Below are the code and all the weights of a small trained network. Each question names an input and a class and asks about switching units off, where a switched-off unit gives its printed mean instead of its output.

import numpy as np


def w(rows, s, z=0):
    codes = np.array(rows[::2]) - 128.0
    scale = np.full(codes.shape[1], s)
    scale[-1] = z or s
    return codes * scale


def norm(h):
    return h / np.sqrt((h * h).mean(-1, keepdims=True) + 1e-5)


def f(y):
    return np.maximum(y, 0)


def log_softmax(a):
    a = a - a.max(-1, keepdims=True)
    return a - np.log(np.exp(a).sum(-1, keepdims=True))


def net(x, mask):
    res = np.array(x, float).reshape(1, 2) / 4 @ E
    u = 0
    for l in range(3):
        y = f(norm(res) @ A[l][:, :-1].T + A[l][:, -1])
        res = res + np.where(mask[u : u + 3], y, B[l][:, -1]) @ B[l][:, :-1]
        u += 3
    return log_softmax(norm(res)[-1] @ U[:, :-1].T + U[:, -1])


A, B = {}, {}
E = w([
[81,22,5,146,98,92,81,157],'x0',
[131,196,253,83,194,124,126,98],'x1',
],0.0067)
A[0] = w([
[94,77,54,144,65,121,95,162,66],'0.n0',
[81,122,108,143,99,103,1,72,15],'0.n1',
[128,87,3,145,33,177,150,201,5],'0.n2',
],0.0058,0.0033)
B[0] = w([
[213,133,151,131,149,102,126,98,231],'0.n0',
[43,144,95,106,210,123,160,115,163],'0.n1',
[253,91,87,197,90,153,24,43,255],'0.n2',
],0.0072,0.0068)
A[1] = w([
[3,34,94,120,190,91,152,145,29],'1.n0',
[82,91,76,117,98,81,37,152,4],'1.n1',
[248,103,150,160,185,141,117,54,145],'1.n2',
],0.006,0.003)
B[1] = w([
[2,156,109,141,146,201,77,122,150],'1.n0',
[115,182,113,35,162,149,108,146,150],'1.n1',
[116,138,162,85,132,92,150,149,255],'1.n2',
],0.0099,0.0086)
A[2] = w([
[172,1,56,196,24,102,63,91,252],'2.n0',
[173,223,175,133,165,210,184,121,109],'2.n1',
[96,52,61,124,143,27,111,220,153],'2.n2',
],0.0056,0.0023)
B[2] = w([
[208,127,75,126,115,78,66,115,254],'2.n0',
[129,163,145,17,182,78,113,82,204],'2.n1',
[131,139,160,152,98,84,254,138,160],'2.n2',
],0.0093,0.0088)
U = w([
[152,95,166,188,100,159,199,160,11],'0',
[52,133,92,171,200,164,90,119,235],'1',
[255,77,37,179,97,59,68,88,222],'2',
[186,199,223,45,198,76,174,92,254],'3',
[114,106,148,180,54,231,203,180,2],'4',
[151,87,123,192,116,163,201,167,2],'5',
[162,69,186,201,82,214,166,196,2],'6',
[156,90,143,182,110,171,188,200,2],'7',
],0.0089,0.0042)

Each question gives the input, the list of numbers given to net, and the class t.
The units are the neurons (one row each of A and B). Each row of codes is followed by its name. A weight is (code - 128) times the scale printed after its matrix; where a second scale follows, it is the last column's (A, B and U).
mask holds one flag per neuron, layer by layer. A switched-off neuron (its flag False) gives its mean, the last column of its row in B, instead of its output. The means were averaged over made-up inputs and are rounded, as every weight is.
A unit's drop is (log p(t) with every unit on - log p(t) with that unit switched off) / (log p(t) with every unit on - log p(t) with every unit switched off).
The circuit of an input: a set's keep is (log p(t) with only the set's units on - log p(t) with every unit switched off) / (log p(t) with every unit on - log p(t) with every unit switched off). Starting from all 9 units, units are removed one at a time, each time the one whose removal leaves the highest keep (on an exact tie, the one counted first), for as long as the keep stays at least 0.8.
circuit, biggest first: the units of the circuit, biggest drop first
unit that matters most: the unit with the biggest drop
k most important neurons: the k neurons with the biggest drops, biggest first
drop when u is switched off: that unit's drop, to one decimal
input [3,2], class 1: circuit, biggest first -> [0.n1 0.n2 1.n0]
input [2,1], class 3: circuit, biggest first -> [1.n2 2.n0]
input [4,3], class 1: unit that matters most -> 0.n2
input [8,6], class 1: circuit, biggest first -> [1.n0 0.n2]
input [8,5], class 1: 2 most important neurons -> [1.n0 0.n1]
input [5,5], class 1: 2 most important neurons -> [1.n0 0.n2]
input [-2,-2], class 3: 3 most important neurons -> [1.n2 0.n2 2.n0]
input [2,3], class 1: circuit, biggest first -> [0.n2 0.n0 1.n0]
input [-4,-4], class 3: circuit, biggest first -> [2.n0 1.n2]
input [-1,-1], class 3: 2 most important neurons -> [1.n2 0.n2]
input [8,8], class 1: drop when 1.n0 is switched off -> 0.3
input [-7,-7], class 3: drop when 0.n2 is switched off -> 0.2
input [-8,-8], class 3: drop when 0.n2 is switched off -> 0.2
input [8,7], class 1: most important neuron -> [1.n0]
